What each symbol does to the elements:
at | ru fe zi da le se
zod | zil ped nom mut vok nur
kup | res vip fod bet fip nal
dav | sen tek gis mab fus kor
pif | kap kom ton lig bog tor
pap | gam nek bod feb fen non
biv | zod tal gan vuk sis buk
kor | dis fus nin gis dav lud
fip | beb sav bet kip vip kup
lig | biv nis kap pim lon ton
kom | riz beb lon nis res bog
gal | vip lum muv nud rim zir
gil | dav tof mik bak zek lat
nud | bil lor vip sav foz muv
ver | bom feb zek tof bod vev
feb | lat gen gam sev dib bod
lik | ver zil gen non fov nek
nin | lum mab dit dis gis pef
gik | nek nur zas zop pup mut
vok | zas vas mut gik ped zod
mik | gis bom kor dav bak der
bil | bog kup mel lun nal kip
nis | tal pif riz let tor lon
pup | lik zod zop zer nur gik
num | gik buk vok ped dak vuk
zer | non mut lik fov nom zop
gan | nom num nur zod vuk vas
gam | der vev raf lat sev tof
mut | fen pup zil zas gik nom
raf | lud gil tek der lat bom
kip | pif nal beb mel bil bet
dib | gil non sev vev gen feb
bom | kan lat fus tek raf bak
lun | lon bet bog kom fod mel
nar | nud dis gal rim dit zur
dis | lor bot lum mav sen dit
zop | gen nom nek lik zer zas
fen | sev lik feb dib nek pap
mel | lig fod pif bog lun beb
mav | kep nar lor zir zur lum
lat | kor zek der mik gil raf
der | nin bak lud kor mik tek
vev | bak bod gil zek ver sev
res | let mel nis tor beb kom
lon | sis tor pim riz nis lig
pef | rim gis nar dit nin bot
vip | mel rel kip bil sav fip
fov | bod zas non pap zil lik
sis | vok bon vuk num tal biv
fod | nis kip kom res bet lun
kan | nar kor bot pef lud mab
non | tof fen ver bod pap gen
sav | lun kep bil nal rel vip
mab | zur lud sen bot kan gis
beb | ton lun tor pif mel res
ped | zop gan gik pup vas vok
nal | kom fip lun fod kup bil
zas | dib zer fen nek zop zil
fus | bot der mab kan tek dav
bog | pim res lig lon kom pif
vuk | mut dak zod vok num gan
muv | kip foz fip vip nud kep
bak | mab raf dav fus bom mik
sev | mik ver lat gil vev gam
nom | pap gik fov zil mut zer
let | dak lig tal bon ton riz
kap | gan riz buk biv pim bon
dak | pup biv ped vas buk num
gis | mav kan dis sen mab nin
bon | vas pim dak buk kap tal
kep | bet nud kup fip muv rel
tor | bon bog let ton pif nis
tek | pef mik kan lud der fus
nur | fov vok zer nom zod pup
zek | fus gam bak bom tof gil
zir | fip rim kep muv gal lor
lum | rel zur foz lor mav rim
bod | raf dib tof gam feb ver
bot | gal nin zur nar pef sen
lud | dit dav pef nin kor kan
rim | sav mav nud foz lum gal
gen | zek pap vev ver non dib
dit | foz sen rim lum dis nar
vas | zer vuk pup nur gan ped
sen | zir pef mav zur bot dis
bet | tor bil res beb kip fod
tof | tek sev bom raf gam zek
foz | nal zir sav rel lor nud
zur | muv dit zir gal nar mav
ton | buk lon bon kap lig let
pim | vuk let biv sis riz kap
rel | fod muv nal kup kep sav
nek | vev fov dib gen lik fen
zil | feb zop pap fen zas fov
tal | ped kap num dak bon sis
lor | kup gal rel kep zir foz
riz | num ton sis tal let pim
buk | nur sis vas gan biv dak

The rows follow the links: the fewer symbols apart two elements are, the more alike their rows tend to be.

Rows with their elements:
-226,-33,256,183,75,6,-7,-44,-19,62,-105,-273,-207,119,50,22,-208,-153,107,-97,74,-55,-65,127,63,-74,25,-108,-222,-28,-123,-111,129,26,127,38,-111,-176,80,-19,-136,-127,130,-193,29,74,193,-2,-4,5,-56,101,-39,160 -> tek
57,-57,-217,-56,-43,-43,56,-15,45,242,-72,102,-61,-2,89,43,219,-170,-71,68,-113,116,21,207,-82,-284,72,8,-44,-264,-55,-160,-140,137,8,-80,-67,-130,16,-133,-9,42,41,-183,300,-81,34,100,-54,3,177,42,-42,61 -> lik
-178,9,304,158,89,32,-32,-12,-45,-175,0,-226,-30,47,-39,-43,-306,61,155,-107,169,-103,-70,-104,95,224,-34,-72,-63,170,5,65,202,-115,74,98,-1,13,61,78,-63,-84,26,58,-224,139,63,-102,42,-25,-187,36,42,65 -> lum
-153,-18,266,60,128,18,-70,-26,-38,-157,-1,-185,33,34,-63,-17,-280,103,89,-96,135,-103,-11,-121,129,266,-65,-28,-12,246,29,80,214,-123,73,83,-10,53,58,99,-50,-84,27,107,-264,106,86,-107,74,4,-212,25,21,-1 -> gal
19,127,156,88,-70,59,-27,55,-47,-273,102,-24,59,-33,-53,-48,-121,172,52,-38,99,-113,-67,-265,3,242,-48,-5,99,192,63,235,49,-122,-90,59,150,164,-78,140,55,22,-115,221,-257,72,-146,-73,-3,-44,-83,-95,62,-90 -> kip
80,68,63,-78,-11,39,-66,56,-22,-240,108,42,129,-46,-93,-15,-51,199,-36,9,64,-77,32,-231,21,262,-78,57,144,249,87,209,42,-108,-75,34,132,201,-73,141,72,17,-100,249,-274,-36,-131,-56,32,23,-84,-119,12,-157 -> lun
-109,-98,32,-106,99,-41,-26,-15,68,215,-110,-123,-175,115,17,127,34,-177,-101,6,-75,-14,95,232,51,-229,-3,-4,-190,-52,-140,-204,17,128,103,-48,-110,-190,14,-52,-150,-102,177,-193,109,-180,200,102,-5,122,38,39,-153,63 -> vev
188,32,-164,-94,-27,6,-6,20,-31,-152,117,230,244,-117,-55,-97,83,213,-18,51,-10,40,18,-177,-14,200,-39,79,239,82,148,152,-42,-113,-110,5,105,208,-21,46,158,100,-141,218,-84,49,-185,-66,26,-59,-36,-51,108,-138 -> bog
-187,-56,133,189,61,-4,39,-61,-11,132,-116,-189,-137,90,80,-21,-151,-178,125,-82,47,10,-72,189,26,-122,64,-112,-161,-166,-83,-175,104,55,128,30,-144,-202,119,-90,-99,-61,101,-229,148,136,187,-3,3,-43,-15,146,39,208 -> bak
198,108,-147,-154,-136,27,-27,77,38,-74,97,155,35,-50,-50,78,221,78,-185,95,-69,-35,69,-148,-64,-34,-41,104,101,92,17,147,-188,22,-155,-42,163,151,-185,87,62,51,-107,165,-100,-218,-177,67,-57,100,114,-186,-98,-199 -> bon
130,24,-43,-133,28,25,-47,43,-22,-183,111,126,204,-85,-98,-39,5,216,-45,42,18,-30,66,-199,37,252,-71,88,189,211,117,190,18,-100,-100,21,106,216,-33,96,97,41,-101,245,-206,-30,-140,-69,48,10,-83,-97,36,-176 -> beb
16,124,133,148,-74,69,12,23,-65,-259,90,-30,78,-52,-25,-92,-150,163,128,-51,145,-64,-118,-246,-6,254,-8,-39,103,126,78,215,63,-137,-84,90,115,152,-42,102,73,33,-132,175,-196,152,-152,-96,1,-95,-98,-36,122,-36 -> nal
-28,-107,78,-30,155,-20,-42,-24,-43,-141,32,3,229,-47,-71,-137,-206,178,113,-50,91,-4,26,-106,126,341,-46,20,136,179,123,88,205,-162,49,68,-32,115,120,21,69,7,-14,149,-166,179,11,-166,112,-75,-220,67,128,-27 -> muv
103,-60,-231,-212,-6,-48,1,11,71,199,-41,127,-60,3,13,117,260,-111,-192,118,-162,50,125,164,-31,-251,2,74,-10,-112,-55,-126,-162,142,-10,-99,-30,-85,-61,-54,-24,7,59,-100,174,-248,24,127,-39,121,161,-37,-139,-52 -> zop
93,-23,-190,-221,-18,-46,-7,24,74,183,-21,118,-83,13,9,129,263,-109,-219,120,-155,41,115,132,-40,-277,-5,71,-36,-76,-64,-111,-174,142,-21,-99,-16,-71,-76,-34,-36,3,53,-83,133,-280,20,140,-60,141,160,-60,-158,-78 -> zer
-108,-151,-17,-118,149,-68,-24,-40,48,236,-119,-81,-88,84,27,75,14,-170,-65,8,-93,34,105,262,72,-180,8,-5,-144,-71,-98,-226,51,102,147,-51,-175,-192,89,-95,-113,-76,183,-205,138,-106,230,59,26,96,2,89,-117,89 -> gam
-77,38,38,58,-71,12,22,0,48,180,-80,-117,-261,87,81,119,78,-228,-51,6,-60,-11,-28,173,-50,-317,49,-56,-203,-152,-145,-150,-97,151,41,-48,-57,-179,-51,-56,-122,-63,92,-234,144,-120,99,132,-73,80,137,2,-142,88 -> dib
36,118,133,29,-52,69,-47,58,-27,-268,103,-15,75,-32,-66,-25,-99,176,21,-12,96,-104,-36,-249,22,242,-72,11,105,219,74,234,44,-126,-82,53,146,187,-89,148,55,17,-99,236,-281,15,-147,-65,5,-14,-89,-108,26,-115 -> bet
-17,20,-93,85,-98,-6,61,-19,22,196,-72,-1,-178,46,100,63,142,-217,-26,10,-73,52,-50,190,-91,-319,74,-50,-134,-262,-113,-153,-130,150,5,-62,-52,-158,-24,-98,-64,17,30,-233,256,-65,47,126,-76,5,177,32,-54,116 -> pap
-201,-182,169,-23,263,-58,-53,-58,5,74,-84,-172,21,83,-38,-19,-240,-24,62,-75,42,-18,73,122,158,125,-20,-35,-80,108,-16,-135,249,-37,189,33,-159,-107,181,-30,-104,-114,172,-82,-64,65,249,-80,93,31,-199,128,-2,95 -> mab
235,16,-302,-224,-79,-12,-12,29,32,36,67,273,116,-85,-20,34,294,65,-167,128,-133,74,94,-34,-67,-69,-13,127,150,-28,60,60,-192,47,-132,-73,90,107,-86,-4,97,106,-97,101,70,-171,-153,65,-32,45,132,-94,-31,-159 -> buk
13,148,157,131,-79,67,-16,25,-70,-277,102,-33,64,-36,-50,-67,-138,164,100,-46,121,-72,-96,-261,-13,244,-31,-15,91,165,76,222,47,-129,-92,68,132,183,-57,131,73,18,-136,204,-231,120,-161,-79,6,-63,-88,-71,83,-64 -> bil
-125,-45,238,1,159,7,-78,2,-29,-163,16,-147,74,34,-96,-48,-268,121,79,-73,121,-95,26,-117,127,298,-75,-18,3,257,40,69,231,-125,88,77,-12,60,72,82,-40,-68,51,130,-270,93,82,-114,99,5,-222,19,18,-15 -> zir
42,-13,-179,-7,-82,-36,67,-13,42,222,-72,67,-92,8,88,33,186,-180,-51,42,-104,106,-6,189,-85,-307,64,-16,-72,-273,-75,-170,-142,133,8,-66,-70,-145,-4,-128,-20,25,35,-217,307,-48,40,115,-59,-7,172,55,-13,87 -> nek

Each walk starts at a row. The symbols on each line, taken left to right, move it on to the next element.
Answer with the element's row; about right is enough.
start 192,47,-179,-63,-68,10,7,29,-34,-150,109,225,239,-133,-37,-102,94,209,-2,53,-12,55,-5,-173,-41,179,-8,70,234,42,131,183,-48,-103,-124,6,110,208,-21,39,166,118,-160,202,-64,57,-212,-62,25,-81,10,-55,128,-135
le da zi ru zi ru le	88,-74,-246,-195,-11,-58,23,-1,59,219,-34,138,-44,-2,29,104,255,-110,-166,106,-165,81,115,184,-30,-269,27,71,-11,-145,-50,-138,-152,145,-1,-108,-48,-89,-30,-100,-10,11,58,-115,215,-203,37,116,-35,104,170,-16,-102,-22
da ru se ru se	-230,-16,217,195,51,4,27,-41,-1,82,-114,-255,-191,107,62,11,-182,-183,115,-99,63,-39,-78,139,27,-94,35,-129,-216,-85,-95,-140,132,30,124,34,-123,-181,79,-57,-127,-88,114,-210,66,90,188,4,0,-16,-43,105,-24,183
start -163,-10,288,107,109,30,-55,-6,-31,-166,14,-207,-1,48,-45,-43,-305,85,124,-104,148,-111,-42,-111,112,232,-63,-52,-32,210,12,78,213,-116,73,90,-5,22,65,96,-63,-84,34,89,-253,132,83,-99,63,-22,-213,20,30,18
ru fe fe se da fe	-4,-50,59,52,89,-10,-8,-29,-61,-161,47,42,234,-59,-52,-173,-183,188,138,-45,103,27,-34,-136,73,331,-7,-9,153,124,135,95,159,-161,23,80,8,129,115,17,81,56,-59,143,-122,243,-51,-164,82,-128,-177,60,177,1
fe ru se se se se	104,40,-2,-105,12,12,-61,39,-2,-205,123,107,171,-71,-105,-19,-16,210,-45,11,30,-61,51,-221,40,258,-78,84,179,233,106,202,25,-114,-88,32,120,200,-61,126,81,34,-92,244,-251,-41,-141,-64,47,26,-87,-103,28,-170
start -32,40,-49,100,-109,4,53,-12,30,181,-81,-54,-224,65,100,81,119,-229,-22,14,-67,29,-50,171,-92,-326,68,-59,-169,-235,-121,-158,-132,151,11,-62,-58,-177,-44,-85,-83,-16,60,-224,235,-74,61,128,-88,19,174,24,-69,114
zi ru da zi	-211,-155,193,-19,234,-29,-56,-42,11,63,-91,-203,-29,93,-30,8,-236,-44,53,-85,63,-36,67,127,147,87,-34,-36,-123,121,-36,-123,228,-21,192,42,-151,-130,130,-17,-133,-132,177,-77,-77,43,249,-68,80,44,-176,117,-27,73
le le da fe fe	-241,-97,254,39,174,-7,-55,-28,4,49,-90,-261,-133,118,-4,49,-233,-85,49,-97,72,-70,25,124,109,11,-10,-71,-175,87,-79,-123,195,2,176,25,-119,-139,95,-7,-150,-149,172,-112,-73,16,239,-27,54,64,-144,83,-72,106
start -99,-28,59,-19,25,-6,-7,-5,61,195,-92,-147,-236,105,38,150,45,-200,-96,-1,-75,-24,42,198,-16,-281,18,-37,-211,-79,-147,-161,-45,129,74,-48,-82,-184,-27,-36,-141,-98,144,-197,103,-182,158,130,-52,117,91,15,-172,77
se fe le zi	-114,-135,2,-115,132,-60,-24,-26,65,234,-114,-103,-124,95,15,112,13,-177,-77,15,-97,8,98,244,60,-202,0,6,-157,-51,-114,-209,32,114,132,-57,-138,-188,53,-69,-128,-95,186,-191,123,-141,225,74,22,129,17,73,-134,64
da zi fe zi	-241,-52,263,124,95,9,-16,-37,-2,62,-98,-280,-192,122,26,49,-215,-135,77,-93,85,-73,-39,120,75,-49,0,-95,-213,26,-101,-110,158,22,143,52,-108,-171,80,-2,-147,-137,153,-168,-25,40,222,-5,5,25,-87,87,-61,150
start -182,-73,177,203,128,-6,26,-51,-54,-44,-63,-153,46,32,12,-139,-281,13,224,-124,127,12,-107,16,78,185,27,-99,-35,10,44,-42,226,-85,106,97,-97,-49,183,-50,-16,-27,41,-48,-14,288,113,-128,73,-119,-171,157,141,150
le se zi zi	-67,-91,156,-36,182,-11,-75,-20,-26,-129,23,-60,163,-3,-82,-73,-235,172,82,-61,100,-54,48,-101,138,337,-66,4,86,234,85,72,228,-152,78,74,-20,95,111,63,13,-33,27,162,-235,127,67,-140,112,-9,-245,41,61,-36
le ru da zi le se	155,-3,-94,-146,14,-15,-37,24,-8,-161,109,174,234,-94,-93,-47,35,218,-44,60,-8,6,63,-183,36,243,-53,88,219,186,120,172,7,-117,-82,20,102,207,-28,85,120,65,-100,248,-170,-3,-153,-84,41,-8,-67,-85,58,-170
start 199,53,-224,-228,-79,-12,-21,62,40,-21,80,222,88,-74,-51,55,268,86,-200,123,-106,12,104,-78,-60,-35,-34,125,143,41,32,101,-190,29,-133,-67,121,132,-132,44,73,68,-85,137,-24,-228,-165,60,-44,97,109,-151,-70,-191
se se da ru	91,13,-163,-207,-43,-19,-18,36,80,164,-9,91,-109,28,11,157,263,-109,-223,113,-145,14,100,111,-56,-269,-6,84,-54,-59,-84,-80,-189,143,-36,-100,22,-59,-119,-16,-50,-14,36,-70,99,-302,5,148,-74,150,184,-96,-171,-83
le se se le ru se zi	-117,-64,45,-62,56,-21,-24,-10,55,198,-96,-142,-209,111,27,128,32,-198,-105,8,-77,-21,64,210,25,-248,8,-20,-194,-65,-141,-172,-17,138,96,-57,-101,-185,2,-38,-147,-94,159,-187,92,-180,173,111,-32,125,64,19,-177,69
start -190,-199,142,-18,250,-59,-56,-65,6,70,-84,-162,43,67,-27,-52,-234,-5,84,-78,65,13,50,125,151,149,-14,-43,-64,73,6,-139,248,-57,201,49,-170,-99,192,-59,-76,-90,173,-74,-32,120,239,-100,111,2,-209,157,37,100
fe zi se da	-180,12,283,233,58,43,-3,-25,-66,-116,-9,-222,-29,48,-2,-84,-309,30,215,-137,157,-77,-116,-65,71,190,2,-117,-59,87,5,36,203,-107,93,94,-30,-22,91,41,-44,-63,13,3,-144,216,60,-116,36,-92,-158,91,92,111
ru le se fe se	-50,-91,115,-43,188,-19,-52,-26,-42,-146,29,-33,197,-24,-77,-100,-223,174,85,-54,91,-15,33,-93,136,338,-55,10,116,191,100,58,204,-156,76,63,-21,90,110,39,30,-19,6,145,-197,156,47,-161,123,-36,-237,59,90,-34
start 175,141,-102,-114,-159,50,-13,91,31,-106,109,143,1,-59,-43,84,197,85,-156,85,-54,-41,40,-175,-77,-22,-48,84,96,96,21,176,-191,18,-174,-38,170,153,-202,114,66,55,-122,174,-113,-202,-206,62,-59,84,117,-194,-84,-185
da zi le ru	91,50,-122,-152,-96,-1,-10,48,72,141,-14,69,-136,16,15,157,262,-112,-212,101,-132,-5,95,77,-82,-284,-2,52,-66,-74,-93,-52,-208,148,-68,-93,36,-35,-150,10,-47,-6,9,-59,78,-298,-30,157,-83,134,191,-113,-181,-82
le zi ru zi zi	-114,-148,-2,49,125,-47,30,-67,-6,207,-126,-99,-65,70,65,-26,-61,-164,66,-52,-24,65,-2,250,47,-136,52,-56,-116,-167,-63,-226,89,66,153,-16,-185,-197,143,-150,-63,-49,142,-232,218,86,211,-1,32,-23,-8,169,24,177
